Below is a small trained network, with its code and all its weights. Each question gives an input and a class and asks what happens when units are switched off, that is, made to give their printed mean instead of their output.

import numpy as np


def w(rows, s, z=0):
    codes = np.array(rows[::2]) - 128.0
    scale = np.full(codes.shape[1], s)
    scale[-1] = z or s
    return codes * scale


def f(y):
    return np.maximum(y, 0)


def log_softmax(a):
    a = a - a.max(-1, keepdims=True)
    return a - np.log(np.exp(a).sum(-1, keepdims=True))


def net(x, mask):
    res = np.array(x, float).reshape(1, 5) / 4 @ E
    y = f(res @ A[0][:, :-1].T + A[0][:, -1])
    res = res + np.where(mask, y, B[0][:, -1]) @ B[0][:, :-1]
    return log_softmax(res[-1] @ U[:, :-1].T + U[:, -1])


A, B = {}, {}
E = w([
[193,144,130,193,61,204],'x0',
[189,109,130,86,210,189],'x1',
[134,255,114,101,135,134],'x2',
[70,115,149,51,77,207],'x3',
[44,140,125,201,193,187],'x4',
],0.0058)
A[0] = w([
[192,150,115,223,182,49,42],'neuron 0',
[72,110,125,48,73,204,47],'neuron 1',
[130,36,141,146,123,128,29],'neuron 2',
[179,140,119,178,75,190,80],'neuron 3',
[136,198,121,110,127,123,60],'neuron 4',
[126,95,132,138,125,127,62],'neuron 5',
[97,134,125,150,86,100,63],'neuron 6',
[107,194,127,88,114,157,97],'neuron 7',
[46,112,125,33,222,27,22],'neuron 8',
[176,130,131,189,85,188,61],'neuron 9',
[155,128,123,156,104,161,76],'neuron 10',
[137,199,125,113,133,124,82],'neuron 11',
[84,141,138,176,175,161,79],'neuron 12',
[94,130,127,166,163,151,91],'neuron 13',
[213,108,134,83,230,194,48],'neuron 14',
[77,152,134,195,164,167,89],'neuron 15',
[202,117,133,80,69,71,49],'neuron 16',
[109,118,125,103,152,103,47],'neuron 17',
[159,129,129,167,98,164,60],'neuron 18',
[171,136,130,161,94,172,78],'neuron 19',
[242,116,132,38,66,57,26],'neuron 20',
[75,135,129,193,185,158,81],'neuron 21',
[142,93,126,155,136,110,118],'neuron 22',
[77,133,125,172,170,163,59],'neuron 23',
[136,247,133,104,155,131,63],'neuron 24',
[140,131,130,137,105,151,85],'neuron 25',
[120,12,132,143,115,136,43],'neuron 26',
[199,117,126,100,213,177,43],'neuron 27',
[136,72,150,144,127,126,49],'neuron 28',
[178,135,131,174,92,176,62],'neuron 29',
[120,165,133,112,124,142,95],'neuron 30',
[66,114,131,46,70,208,4],'neuron 31',
[116,86,136,122,112,144,89],'neuron 32',
[135,1,118,163,134,125,63],'neuron 33',
[152,210,128,130,145,116,81],'neuron 34',
[47,160,133,203,16,38,56],'neuron 35',
[144,198,128,121,140,124,92],'neuron 36',
[167,111,130,99,176,173,35],'neuron 37',
[99,139,123,154,148,150,18],'neuron 38',
[203,141,124,205,194,40,17],'neuron 39',
],0.012,0.0032)
B[0] = w([
[162,93,247,112,95,187,225],'neuron 0',
[165,99,233,128,101,190,224],'neuron 1',
[190,142,87,132,107,85,178],'neuron 2',
[82,138,161,124,188,56,202],'neuron 3',
[184,132,108,138,114,94,166],'neuron 4',
[151,135,116,126,125,112,141],'neuron 5',
[90,146,116,125,90,135,161],'neuron 6',
[196,127,127,143,103,94,187],'neuron 7',
[49,150,193,144,239,15,255],'neuron 8',
[83,140,156,135,191,65,196],'neuron 9',
[104,128,142,131,159,95,160],'neuron 10',
[179,132,103,137,110,91,173],'neuron 11',
[132,109,80,129,176,175,197],'neuron 12',
[134,122,97,120,164,168,179],'neuron 13',
[26,143,92,129,19,141,231],'neuron 14',
[133,117,70,116,180,185,211],'neuron 15',
[125,112,60,131,197,201,209],'neuron 16',
[113,140,143,135,154,99,149],'neuron 17',
[100,135,144,131,168,89,166],'neuron 18',
[97,137,157,124,173,83,177],'neuron 19',
[122,108,41,123,231,235,246],'neuron 20',
[133,110,79,120,186,193,212],'neuron 21',
[167,129,146,137,117,123,161],'neuron 22',
[135,121,84,119,176,179,190],'neuron 23',
[209,139,72,144,106,73,210],'neuron 24',
[114,133,145,124,145,115,146],'neuron 25',
[206,152,84,145,96,81,199],'neuron 26',
[47,147,105,121,42,132,204],'neuron 27',
[169,135,102,130,116,101,156],'neuron 28',
[91,135,159,134,180,75,183],'neuron 29',
[160,133,124,140,119,111,154],'neuron 30',
[170,90,235,105,103,182,220],'neuron 31',
[161,127,146,141,112,125,158],'neuron 32',
[226,156,88,141,98,71,211],'neuron 33',
[190,133,118,138,103,89,184],'neuron 34',
[9,148,76,118,4,138,248],'neuron 35',
[178,139,105,135,107,96,176],'neuron 36',
[79,133,107,128,68,139,171],'neuron 37',
[138,120,97,130,145,156,149],'neuron 38',
[171,97,253,107,96,172,221],'neuron 39',
],0.034,0.006)
U = w([
[127,114,39,102,232,215,92],'0',
[54,173,192,132,233,3,92],'1',
[178,93,251,87,89,170,252],'2',
[246,181,64,160,87,39,99],'3',
[8,180,80,106,21,131,79],'4',
],0.0053,0.0022)

Each question gives the input, the list of numbers given to net, and the class t.
The units are the neurons (one row each of A and B). Each row of codes is followed by its name. A weight is (code - 128) times the scale printed after its matrix; where a second scale follows, it is the last column's (A, B and U).
mask holds one flag per neuron, in row order. A switched-off neuron (its flag False) gives its mean, the last column of its row in B, instead of its output. The means were averaged over made-up inputs and are rounded, as every weight is.
A unit's drop is (log p(t) with every unit on - log p(t) with that unit switched off) / (log p(t) with every unit on - log p(t) with every unit switched off).
The circuit of an input: a set's keep is (log p(t) with only the set's units on - log p(t) with every unit switched off) / (log p(t) with every unit on - log p(t) with every unit switched off). Starting from the 12 units with the biggest drops (on a tie, the unit counted first), units are removed one at a time, each time the one whose removal leaves the highest keep (on an exact tie, the one counted first), for as long as the keep stays at least 0.8.
units of the circuit, in order: the units of the circuit, biggest drop first
most important unit: the unit with the biggest drop
top k neurons: the k neurons with the biggest drops, biggest first
drop of u: that unit's drop, to one decimal
input [-8,4,-2,8,-2], class 1: top 4 neurons => neuron 8; neuron 0; neuron 39; neuron 17
input [6,-3,-2,-6,-5], class 1: top 2 neurons => neuron 3; neuron 9
input [6,5,-6,-5,1], class 1: top 3 neurons => neuron 9; neuron 3; neuron 29
input [-7,8,8,0,-7], class 3: top 2 neurons => neuron 24; neuron 35
input [-4,5,6,-5,-3], class 3: units of the circuit, in order => neuron 24
input [-6,-2,6,3,1], class 1: top 4 neurons => neuron 8; neuron 33; neuron 26; neuron 2
input [7,7,6,-8,3], class 2: top 4 neurons => neuron 0; neuron 39; neuron 8; neuron 35
input [4,0,8,2,6], class 3: top 2 neurons => neuron 24; neuron 20
input [-8,-5,-3,-3,-8], class 0: top 2 neurons => neuron 20; neuron 16
input [-5,8,-4,0,-6], class 4: top 2 neurons => neuron 14; neuron 27
input [-6,7,7,-7,6], class 2: top 3 neurons => neuron 39; neuron 0; neuron 35
input [-7,-5,-5,-8,6], class 2: top 2 neurons => neuron 0; neuron 39
input [8,-5,-7,-7,-3], class 1: top 3 neurons => neuron 9; neuron 3; neuron 29
input [6,-1,-8,2,2], class 3: units of the circuit, in order => neuron 33
input [4,7,-6,6,-8], class 0: top 3 neurons => neuron 20; neuron 16; neuron 35
input [-7,0,2,0,-6], class 1: top 3 neurons => neuron 8; neuron 21; neuron 15
input [-5,3,2,7,3], class 2: drop of neuron 31 => 0.6
input [-4,-3,-8,-8,-5], class 2: drop of neuron 24 => 0.2
input [3,5,-1,-1,-2], class 4: drop of neuron 14 => 0.1
input [0,-7,-3,-5,-5], class 4: most important unit => neuron 35
input [-8,1,1,6,-4], class 1: drop of neuron 8 => 5.2
